Below are the code and all the weights of a small trained network. Each question names an input and a class and asks about switching units off, where a switched-off unit gives its printed mean instead of its output.

import numpy as np


def w(rows, s, z=0):
    codes = np.array(rows[::2]) - 128.0
    scale = np.full(codes.shape[1], s)
    scale[-1] = z or s
    return codes * scale


def f(y):
    return y / 2 * (1 + np.tanh(0.7978845608 * (y + 0.044715 * y**3)))


def log_softmax(a):
    a = a - a.max(-1, keepdims=True)
    return a - np.log(np.exp(a).sum(-1, keepdims=True))


def net(x, mask):
    res = np.array(x, float).reshape(1, 6) / 4 @ E
    y = f(res @ A[0][:, :-1].T + A[0][:, -1])
    res = res + np.where(mask, y, B[0][:, -1]) @ B[0][:, :-1]
    return log_softmax(res[-1] @ U[:, :-1].T + U[:, -1])


A, B = {}, {}
E = w([
[55,191,104,96,127,3,169,108,97],'x0',
[134,217,147,122,46,170,20,84,83],'x1',
[164,180,134,42,166,142,130,183,135],'x2',
[132,137,108,138,129,140,148,113,142],'x3',
[135,136,130,137,152,123,125,126,117],'x4',
[95,137,38,149,124,183,152,200,38],'x5',
],0.0076)
A[0] = w([
[160,204,118,112,78,166,72,90,59,154],'N1',
[129,79,103,94,165,129,198,178,138,149],'N2',
[190,68,120,137,109,183,115,142,139,34],'N3',
[189,64,139,107,153,211,107,144,102,101],'N4',
[106,148,28,159,135,136,89,255,76,47],'N5',
[178,89,132,134,132,195,101,154,145,30],'N6',
[115,135,88,161,108,153,163,192,70,26],'N7',
[117,191,167,142,88,163,107,106,85,21],'N8',
[185,173,197,55,152,98,129,133,175,253],'N9',
[109,45,116,156,177,91,162,180,138,27],'N10',
[76,65,133,249,73,103,129,57,95,149],'N11',
[146,186,104,131,75,139,80,99,111,58],'N12',
[73,191,91,87,112,43,165,135,100,42],'N13',
],0.0077,0.0022)
B[0] = w([
[39,64,155,103,189,180,98,167,183,254],'N1',
[72,104,106,95,177,188,110,191,160,202],'N2',
[162,132,112,65,134,130,177,49,66,176],'N3',
[178,164,112,107,92,151,190,68,64,201],'N4',
[202,110,96,239,24,53,83,124,208,239],'N5',
[216,125,127,30,89,119,148,67,86,178],'N6',
[134,97,47,171,83,12,44,141,217,192],'N7',
[53,87,108,73,204,148,74,99,160,183],'N8',
[131,187,156,202,55,77,90,168,130,213],'N9',
[20,92,154,76,225,153,78,82,152,197],'N10',
[132,212,198,119,75,177,220,220,94,246],'N11',
[11,82,117,61,176,199,83,107,166,192],'N12',
[199,124,93,42,86,137,174,44,1,222],'N13',
],0.0062,0.0064)
U = w([
[20,61,135,80,233,170,129,121,170,66],'0',
[173,126,115,62,96,132,202,29,3,50],'1',
[122,178,175,140,98,168,192,233,110,255],'2',
[153,107,136,231,67,64,106,98,237,105],'3',
],0.008,0.0051)

Each question gives the input, the list of numbers given to net, and the class t.
The units are the neurons (one row each of A and B). Each row of codes is followed by its name. A weight is (code - 128) times the scale printed after its matrix; where a second scale follows, it is the last column's (A, B and U).
mask holds one flag per neuron, in row order. A switched-off neuron (its flag False) gives its mean, the last column of its row in B, instead of its output. The means were averaged over made-up inputs and are rounded, as every weight is.
A unit's drop is (log p(t) with every unit on - log p(t) with that unit switched off) / (log p(t) with every unit on - log p(t) with every unit switched off).
The circuit of an input: a set's keep is (log p(t) with only the set's units on - log p(t) with every unit switched off) / (log p(t) with every unit on - log p(t) with every unit switched off). Starting from the 12 units with the biggest drops (on a tie, the unit counted first), units are removed one at a time, each time the one whose removal leaves the highest keep (on an exact tie, the one counted first), for as long as the keep stays at least 0.8.
units of the circuit, in order: the units of the circuit, biggest drop first
top k neurons: the k neurons with the biggest drops, biggest first
drop when u is switched off: that unit's drop, to one decimal
input [8,-4,-1,7,2,6], class 1: top 2 neurons -> [N13; N1]
input [2,-2,-8,-3,8,0], class 2: units of the circuit, in order -> [N11]
input [-4,8,6,-6,3,-8], class 0: top 4 neurons -> [N1; N12; N5; N8]
input [-2,2,3,2,-5,6], class 3: top 3 neurons -> [N5; N11; N7]
input [-8,7,6,4,7,-2], class 1: top 3 neurons -> [N4; N6; N3]
input [5,8,-8,-1,4,-5], class 0: units of the circuit, in order -> [N12; N1]
input [-1,4,-6,1,-8,-6], class 2: top 3 neurons -> [N11; N5; N7]
input [2,-1,1,6,7,6], class 3: units of the circuit, in order -> [N5; N7]
input [-7,3,-8,-5,3,-5], class 2: top 2 neurons -> [N11; N13]
input [-5,7,-3,1,-2,7], class 0: top 3 neurons -> [N1; N12; N8]
input [4,-1,-4,-1,5,7], class 3: top 2 neurons -> [N5; N7]
input [-3,2,-6,2,8,-1], class 2: top 2 neurons -> [N11; N13]
input [3,-3,0,-1,7,4], class 3: top 2 neurons -> [N5; N11]
input [3,-1,-7,7,-3,8], class 3: units of the circuit, in order -> [N5]
input [-6,-5,-4,3,-1,1], class 1: drop when N10 is switched off -> -0.1
input [7,-3,-4,-7,-8,-5], class 1: drop when N13 is switched off -> 0.6
input [5,-5,-6,4,2,-5], class 2: drop when N11 is switched off -> 0.6
